Below is a small trained network, with its code and all its weights. Each question gives an input and a target symbol and asks what happens when units are switched off, that is, made to give their printed mean instead of their output.

import numpy as np


def w(rows, s, z=0):
    codes = np.array(rows[::2]) - 128.0
    scale = np.full(codes.shape[1], s)
    scale[-1] = z or s
    return codes * scale


def norm(h):
    return h / np.sqrt((h * h).mean(-1, keepdims=True) + 1e-5)


def f(y):
    return y / 2 * (1 + np.tanh(0.7978845608 * (y + 0.044715 * y**3)))


def softmax(a):
    e = np.exp(a - a.max(-1, keepdims=True))
    return e / e.sum(-1, keepdims=True)


def log_softmax(a):
    a = a - a.max(-1, keepdims=True)
    return a - np.log(np.exp(a).sum(-1, keepdims=True))


def net(x, mask):
    ids = ['αβζπψω'.index(c) for c in x.split()]
    T = len(ids)
    res = E[ids] + P[:T]
    r = norm(res)
    for j in range(2):
        rows = slice(4 * j, 4 * j + 4)
        q, k, v = (r @ M[0][rows].T for M in (Q, K, V))
        z = softmax(np.where(np.tri(T) > 0, q @ k.T / 4**0.5, -1e9)) @ v
        o = O[0][rows]
        res = res + np.where(mask[j], z, o[:, -1]) @ o[:, :-1]
    y = f(norm(res) @ A[0][:, :-1].T + A[0][:, -1])
    res = res + np.where(mask[2:6], y, B[0][:, -1]) @ B[0][:, :-1]
    return log_softmax(norm(res)[-1] @ U[:, :-1].T + U[:, -1])


Q, K, V, O, A, B = {}, {}, {}, {}, {}, {}
E = w([
[148,213,233,146,174,186,153,150,67],'α',
[135,133,103,178,138,71,2,139,189],'β',
[67,90,178,159,149,165,167,176,85],'ζ',
[77,105,60,177,85,55,154,58,114],'π',
[163,159,223,83,113,55,97,178,84],'ψ',
[114,227,45,95,128,219,131,182,162],'ω',
],0.0079)
P = w([
[38,211,98,173,209,3,161,194,165],'0',
[33,169,164,100,143,97,124,109,143],'1',
[71,137,159,155,74,74,159,180,196],'2',
[81,134,117,177,168,80,95,141,35],'3',
[72,149,168,81,138,121,130,75,141],'4',
[113,82,166,150,71,88,151,163,176],'5',
[133,97,132,161,139,154,95,126,26],'6',
[104,130,150,61,146,150,131,53,152],'7',
[146,38,157,126,89,111,145,148,177],'8',
[225,85,117,161,136,210,120,99,40],'9',
[132,119,136,45,151,173,141,34,165],'10',
[131,43,154,129,94,113,127,159,166],'11',
],0.0068)
Q[0] = w([
[175,101,90,175,130,101,124,121,170],'head 1',
[194,106,83,255,107,91,144,241,123],'head 1',
[176,132,102,215,96,108,166,250,104],'head 1',
[119,134,116,102,130,125,168,54,100],'head 1',
[203,111,130,121,68,73,35,217,136],'head 2',
[168,192,177,72,176,92,121,133,170],'head 2',
[155,211,77,109,208,148,71,49,93],'head 2',
[181,167,229,150,181,162,177,166,101],'head 2',
],0.01)
K[0] = w([
[45,225,159,96,165,110,146,152,149],'head 1',
[58,202,184,72,135,135,166,231,88],'head 1',
[86,193,187,90,125,140,177,234,62],'head 1',
[116,109,89,158,102,106,148,51,155],'head 1',
[204,126,126,102,114,25,1,177,120],'head 2',
[183,205,238,36,114,108,101,125,150],'head 2',
[192,247,28,124,111,190,105,111,168],'head 2',
[176,161,215,113,194,171,190,204,83],'head 2',
],0.0086)
V[0] = w([
[171,97,128,56,179,169,157,193,98],'head 1',
[127,139,116,183,103,107,152,97,108],'head 1',
[136,153,97,114,89,104,208,149,49],'head 1',
[125,144,96,93,49,93,253,50,65],'head 1',
[231,77,137,179,143,165,92,95,53],'head 2',
[86,74,144,97,152,159,148,123,106],'head 2',
[53,89,158,123,172,24,95,145,148],'head 2',
[165,153,195,117,70,116,159,102,112],'head 2',
],0.0055)
O[0] = w([
[135,125,123,172,45,55,131,98,109,59],'head 1',
[143,162,107,116,156,163,97,139,153,146],'head 1',
[161,174,129,145,99,128,146,128,205,144],'head 1',
[144,252,145,101,94,232,117,175,153,97],'head 1',
[42,218,117,100,160,132,170,148,159,59],'head 2',
[199,181,73,141,120,77,74,152,152,143],'head 2',
[165,189,75,89,114,236,171,84,146,253],'head 2',
[93,125,3,141,161,157,78,102,140,154],'head 2',
],0.0051,0.0049)
A[0] = w([
[179,118,123,141,125,174,132,100,72,3],'neuron 1',
[140,161,129,104,133,129,113,89,110,53],'neuron 2',
[128,136,139,123,185,121,115,147,110,161],'neuron 3',
[9,203,136,144,168,21,163,167,177,41],'neuron 4',
],0.013,0.0057)
B[0] = w([
[150,135,171,146,99,129,50,131,214,137],'neuron 1',
[117,95,138,173,120,147,169,178,144,148],'neuron 2',
[112,98,79,118,126,114,135,81,136,255],'neuron 3',
[190,212,105,210,169,6,128,209,128,230],'neuron 4',
],0.013,0.0043)
U = w([
[110,199,111,175,177,40,159,170,139,254],'α',
[70,94,69,116,124,103,159,2,80,203],'β',
[145,109,182,182,109,126,36,128,231,13],'ζ',
[131,211,60,78,151,214,170,144,162,126],'π',
[120,62,194,189,148,172,201,201,104,46],'ψ',
[182,163,196,49,69,88,123,108,47,89],'ω',
],0.0049,0.0015)

Each question gives the input, a string of symbols that net reads in full, and the target symbol t.
The units are the heads (4 rows each of Q, K, V and O) and the neurons (one row each of A and B). Each row of codes is followed by its name. A weight is (code - 128) times the scale printed after its matrix; where a second scale follows, it is the last column's (O, A, B and U).
mask holds one flag per unit, heads first, then neurons. A switched-off unit (its flag False) gives its mean, the last column of its rows in O or B, instead of its output. The means were averaged over made-up inputs and are rounded, as every weight is.
A unit's drop is (log p(t) with every unit on - log p(t) with that unit switched off) / (log p(t) with every unit on - log p(t) with every unit switched off).
The circuit of an input: a set's keep is (log p(t) with only the set's units on - log p(t) with every unit switched off) / (log p(t) with every unit on - log p(t) with every unit switched off). Starting from all 6 units, units are removed one at a time, each time the one whose removal leaves the highest keep (on an exact tie, the one counted first), for as long as the keep stays at least 0.8.
circuit, biggest first: the units of the circuit, biggest drop first
unit that matters most: the unit with the biggest drop
top k neurons: the k neurons with the biggest drops, biggest first
heads that matter: for each layer, one digit per head in row order, 1 if its drop is at least 0.15 and else 0, layers parted by /
drop when u is switched off: that unit's drop, to one decimal
input ζ π α π ψ ψ ζ ω ψ ζ, target ζ: heads that matter	10
input π β ψ ζ ω π ψ α π ψ, target ζ: top 3 neurons	[neuron 1; neuron 2; neuron 4]
input π α π ψ α π β ψ β ω, target α: heads that matter	11
input ζ π α π ψ ψ α, target β: heads that matter	01
input β β α ζ β ω α, target β: circuit, biggest first	[head 2; neuron 3; neuron 4]
input ζ ψ β ψ ω ω ζ β ζ ψ, target ζ: top 3 neurons	[neuron 1; neuron 4; neuron 2]
input ω α π α ζ ζ β π π ψ, target α: circuit, biggest first	[head 2]
input β β π, target β: circuit, biggest first	[head 2; neuron 4]
input ζ ψ π ψ ζ ψ, target ω: top 3 neurons	[neuron 4; neuron 3; neuron 2]
input ψ ζ β ψ, target β: circuit, biggest first	[neuron 4; neuron 3]
input β α ω ζ ψ, target β: heads that matter	10
input ψ π ω ζ ψ ψ ω β β α, target α: heads that matter	11
input ζ ψ ζ ψ ψ, target ψ: heads that matter	01
input α ζ π α β, target β: unit that matters most	head 1
input α ζ α ψ ψ π α, target ζ: heads that matter	00
input β α ω β ζ, target β: circuit, biggest first	[head 1; neuron 4]
input ω π π ψ ζ ψ π, target ζ: top 3 neurons	[neuron 1; neuron 4; neuron 3]
input β ζ β π ζ, target π: drop when neuron 4 is switched off	0.1
input π π ζ ζ ψ ζ α ψ, target π: drop when head 1 is switched off	0.5
input ζ β ψ α ζ α ψ ψ β π, target α: drop when neuron 4 is switched off	0.2
input π ζ ζ π π π ψ ψ π π, target ζ: circuit, biggest first	[neuron 1]
